Below is a small trained network, with its code and all its weights. Each question gives an input and a target symbol and asks what happens when units are switched off, that is, made to give their printed mean instead of their output.

import numpy as np


def w(rows, s, z=0):
    codes = np.array(rows[::2]) - 128.0
    scale = np.full(codes.shape[1], s)
    scale[-1] = z or s
    return codes * scale


def f(y):
    return np.maximum(y, 0)


def softmax(a):
    e = np.exp(a - a.max(-1, keepdims=True))
    return e / e.sum(-1, keepdims=True)


def log_softmax(a):
    a = a - a.max(-1, keepdims=True)
    return a - np.log(np.exp(a).sum(-1, keepdims=True))


def net(x, mask):
    ids = ['ΞΣαβγεζηθλμψω'.index(c) for c in x.split()]
    T = len(ids)
    res = E[ids] + P[:T]
    u = 0
    for l in range(2):
        q, k, v = (res @ M[l].T for M in (Q, K, V))
        z = softmax(np.where(np.tri(T) > 0, q @ k.T / 4**0.5, -1e9)) @ v
        res = res + np.where(mask[u], z, O[l][:, -1]) @ O[l][:, :-1]
        u += 1
        y = f(res @ A[l][:, :-1].T + A[l][:, -1])
        res = res + np.where(mask[u : u + 24], y, B[l][:, -1]) @ B[l][:, :-1]
        u += 24
    return log_softmax(res[-1] @ U[:, :-1].T + U[:, -1])


Q, K, V, O, A, B = {}, {}, {}, {}, {}, {}
E = w([
[157,191,47,63,144],'Ξ',
[92,58,122,101,213],'Σ',
[66,255,153,99,113],'α',
[179,70,133,146,208],'β',
[210,141,122,154,101],'γ',
[155,214,141,132,94],'ε',
[114,199,180,154,162],'ζ',
[88,43,89,74,120],'η',
[188,148,171,174,174],'θ',
[10,132,142,73,107],'λ',
[143,52,117,123,60],'μ',
[70,166,145,102,198],'ψ',
[111,190,83,71,62],'ω',
],0.0099)
P = w([
[158,102,180,107,148],'0',
[57,194,2,214,110],'1',
[170,105,196,65,149],'2',
[48,199,7,231,92],'3',
[169,99,232,44,139],'4',
[55,179,2,232,101],'5',
[176,109,149,74,163],'6',
],0.0075)
Q[0] = w([
[122,80,57,252,135],'0.h1',
[98,119,169,11,162],'0.h1',
[73,158,121,97,141],'0.h1',
[95,153,182,104,124],'0.h1',
],0.0041)
K[0] = w([
[3,84,82,240,157],'0.h1',
[230,120,188,7,223],'0.h1',
[192,80,202,169,89],'0.h1',
[172,147,170,43,34],'0.h1',
],0.0026)
V[0] = w([
[92,113,175,96,151],'0.h1',
[70,72,90,206,62],'0.h1',
[139,112,252,128,140],'0.h1',
[61,95,144,223,207],'0.h1',
],0.0029)
O[0] = w([
[155,32,215,115,65,134],'0.h1',
[129,164,123,209,46,100],'0.h1',
[89,30,239,171,127,3],'0.h1',
[122,3,66,219,101,80],'0.h1',
],0.0023,0.00042)
A[0] = w([
[97,53,176,90,75,135],'0.n1',
[112,159,239,110,201,167],'0.n2',
[101,75,94,200,144,199],'0.n3',
[155,157,89,132,104,56],'0.n4',
[153,128,97,117,119,170],'0.n5',
[215,94,235,145,236,211],'0.n6',
[142,106,76,172,122,159],'0.n7',
[213,124,123,90,92,182],'0.n8',
[132,196,106,190,160,116],'0.n9',
[238,106,208,171,98,200],'0.n10',
[110,36,153,53,171,102],'0.n11',
[132,113,38,132,78,96],'0.n12',
[191,71,132,49,229,158],'0.n13',
[254,131,177,143,159,151],'0.n14',
[86,127,98,164,45,88],'0.n15',
[240,127,163,90,61,252],'0.n16',
[148,133,82,193,162,147],'0.n17',
[190,40,144,119,134,174],'0.n18',
[148,107,91,194,146,238],'0.n19',
[87,151,206,76,116,100],'0.n20',
[143,137,168,55,59,252],'0.n21',
[126,195,92,151,110,46],'0.n22',
[83,125,82,125,167,80],'0.n23',
[170,127,117,238,83,87],'0.n24',
],0.0083,0.0022)
B[0] = w([
[91,63,88,43,71,193],'0.n1',
[125,151,209,148,254,225],'0.n2',
[97,191,108,135,99,210],'0.n3',
[101,82,165,130,168,160],'0.n4',
[114,148,145,109,131,170],'0.n5',
[234,113,104,212,178,254],'0.n6',
[86,160,147,133,130,195],'0.n7',
[181,168,64,83,90,197],'0.n8',
[58,55,104,143,85,211],'0.n9',
[221,152,121,182,79,199],'0.n10',
[128,9,63,100,170,222],'0.n11',
[72,157,198,193,169,215],'0.n12',
[200,75,70,113,189,254],'0.n13',
[237,172,101,159,139,201],'0.n14',
[122,140,98,172,201,208],'0.n15',
[205,158,127,115,92,239],'0.n16',
[36,145,150,116,98,201],'0.n17',
[191,71,35,143,100,200],'0.n18',
[49,169,107,133,100,212],'0.n19',
[102,186,160,73,181,191],'0.n20',
[139,175,159,50,110,243],'0.n21',
[86,56,113,171,136,197],'0.n22',
[123,140,145,214,78,180],'0.n23',
[75,137,105,78,170,179],'0.n24',
],0.0065,0.0037)
Q[1] = w([
[229,30,215,2,163],'1.h1',
[108,121,113,183,109],'1.h1',
[138,99,180,90,129],'1.h1',
[58,202,55,247,110],'1.h1',
],0.0097)
K[1] = w([
[51,151,52,254,104],'1.h1',
[179,99,162,65,151],'1.h1',
[77,141,69,182,140],'1.h1',
[221,103,224,8,174],'1.h1',
],0.006)
V[1] = w([
[142,33,53,95,10],'1.h1',
[36,45,174,26,100],'1.h1',
[105,251,199,121,19],'1.h1',
[43,130,178,112,253],'1.h1',
],0.0062)
O[1] = w([
[96,13,196,118,167,92],'1.h1',
[53,86,28,146,186,2],'1.h1',
[4,136,90,196,3,23],'1.h1',
[107,209,19,144,187,134],'1.h1',
],0.0058,0.0041)
A[1] = w([
[119,168,176,96,41,73],'1.n1',
[180,160,125,226,137,88],'1.n2',
[94,132,74,48,46,139],'1.n3',
[142,144,35,120,128,179],'1.n4',
[173,119,102,180,137,73],'1.n5',
[124,13,130,179,158,121],'1.n6',
[146,154,177,243,193,12],'1.n7',
[62,186,132,60,151,180],'1.n8',
[105,124,238,82,114,86],'1.n9',
[50,111,135,255,40,237],'1.n10',
[171,117,139,147,94,138],'1.n11',
[75,107,110,133,28,21],'1.n12',
[139,130,113,125,184,169],'1.n13',
[147,177,221,103,129,98],'1.n14',
[41,187,128,42,123,138],'1.n15',
[63,70,203,175,41,218],'1.n16',
[197,68,146,149,89,30],'1.n17',
[102,188,144,74,151,221],'1.n18',
[92,21,104,105,163,73],'1.n19',
[43,197,125,184,107,180],'1.n20',
[172,236,112,162,85,102],'1.n21',
[58,85,83,173,59,3],'1.n22',
[120,120,163,130,18,78],'1.n23',
[138,169,172,130,219,119],'1.n24',
],0.0082,0.0061)
B[1] = w([
[126,238,148,99,131,171],'1.n1',
[70,65,164,127,101,200],'1.n2',
[55,69,240,127,155,202],'1.n3',
[158,145,189,130,173,255],'1.n4',
[76,115,144,188,102,173],'1.n5',
[83,223,154,141,142,201],'1.n6',
[55,24,121,75,99,174],'1.n7',
[137,94,72,132,64,222],'1.n8',
[205,106,130,203,208,181],'1.n9',
[219,57,160,97,146,254],'1.n10',
[87,147,83,143,152,181],'1.n11',
[2,173,122,83,121,156],'1.n12',
[111,156,109,97,144,220],'1.n13',
[94,145,71,188,207,197],'1.n14',
[118,48,109,217,89,208],'1.n15',
[132,127,49,9,100,228],'1.n16',
[84,111,33,177,61,186],'1.n17',
[142,108,52,83,82,235],'1.n18',
[141,145,217,169,85,199],'1.n19',
[216,121,110,187,92,245],'1.n20',
[71,141,228,134,99,253],'1.n21',
[40,108,161,119,247,166],'1.n22',
[101,205,112,95,144,170],'1.n23',
[44,158,90,159,113,225],'1.n24',
],0.0068,0.0082)
U = w([
[223,182,93,63,139,177],'Ξ',
[185,147,158,171,215,164],'Σ',
[88,188,42,168,88,80],'α',
[169,85,63,194,161,4],'β',
[208,149,181,203,80,84],'γ',
[129,225,187,138,141,172],'ε',
[1,153,185,144,165,91],'ζ',
[148,71,230,95,155,240],'η',
[93,87,180,212,115,47],'θ',
[53,48,75,98,105,31],'λ',
[229,75,80,120,74,240],'μ',
[87,151,50,70,184,124],'ψ',
[66,155,145,67,48,176],'ω',
],0.0082,0.0034)

Each question gives the input, a string of symbols that net reads in full, and the target symbol t.
The units are the heads (4 rows each of Q, K, V and O) and the neurons (one row each of A and B). Each row of codes is followed by its name. A weight is (code - 128) times the scale printed after its matrix; where a second scale follows, it is the last column's (O, A, B and U).
mask holds one flag per unit, layer by layer, with each layer's heads first. A switched-off unit (its flag False) gives its mean, the last column of its rows in O or B, instead of its output. The means were averaged over made-up inputs and are rounded, as every weight is.
A unit's drop is (log p(t) with every unit on - log p(t) with that unit switched off) / (log p(t) with every unit on - log p(t) with every unit switched off).
k most important neurons: the k neurons with the biggest drops, biggest first
top k neurons in layer l: the k neurons of layer l with the biggest drops, biggest first
input Σ ψ ε η, target ω: 2 most important neurons => (1.n16 1.n12)
input μ θ η γ γ μ, target Ξ: most important neuron => (1.n16)
input ζ μ β η, target Σ: top 2 neurons in layer 1 => (1.n9 1.n14)
input ψ Σ θ Σ θ ψ, target ε: top 4 neurons in layer 0 => (0.n6 0.n2 0.n14 0.n10)
input μ Σ α ω ω α, target λ: 2 most important neurons => (1.n16 1.n22)
input μ η Σ Ξ ω μ, target λ: 2 most important neurons => (0.n21 1.n16)
input ε η ω μ, target λ: 2 most important neurons => (1.n16 1.n22)
input β ω θ β λ η, target β: 2 most important neurons => (0.n21 1.n20)
input ε Σ η Σ, target ζ: top 2 neurons in layer 0 => (0.n11 0.n13)
input ω μ ω η, target λ: 3 most important neurons => (1.n16 1.n22 1.n12)
input ψ η ζ λ, target γ: 2 most important neurons => (1.n20 0.n2)
input η μ ψ β α γ, target θ: top 3 neurons in layer 0 => (0.n21 0.n2 0.n20)
input β μ Ξ ζ Ξ α, target μ: top 2 neurons in layer 1 => (1.n10 1.n20)
input γ ω ε Σ μ η, target η: most important neuron => (0.n1)
input β Σ μ ω η ζ, target ζ: top 2 neurons in layer 0 => (0.n11 0.n1)
input ψ ω μ μ, target η: 2 most important neurons => (0.n21 0.n16)
input μ ζ γ Σ, target Ξ: 2 most important neurons => (1.n16 1.n9)
input μ Ξ γ μ ε ψ, target ω: 2 most important neurons => (1.n16 1.n12)
input ω μ μ μ Σ μ, target ψ: top 2 neurons in layer 0 => (0.n2 0.n11)
input α μ μ γ Σ Ξ, target ψ: most important neuron => (0.n2)
input β η α ζ, target θ: top 2 neurons in layer 0 => (0.n21 0.n2)
input Ξ β β, target β: top 2 neurons in layer 0 => (0.n6 0.n13)
input ζ ζ β ζ γ, target γ: 2 most important neurons => (1.n21 0.n10)
input γ γ μ γ β λ, target Σ: top 2 neurons in layer 1 => (1.n9 1.n14)
input μ η α ψ α ψ, target θ: top 2 neurons in layer 1 => (1.n20 1.n10)
input μ Σ α θ ψ, target ψ: top 2 neurons in layer 0 => (0.n2 0.n20)
input γ μ Ξ ψ, target μ: top neuron in layer 1 => (1.n10)
input ψ ω ε ε θ μ, target ε: top 2 neurons in layer 0 => (0.n6 0.n2)
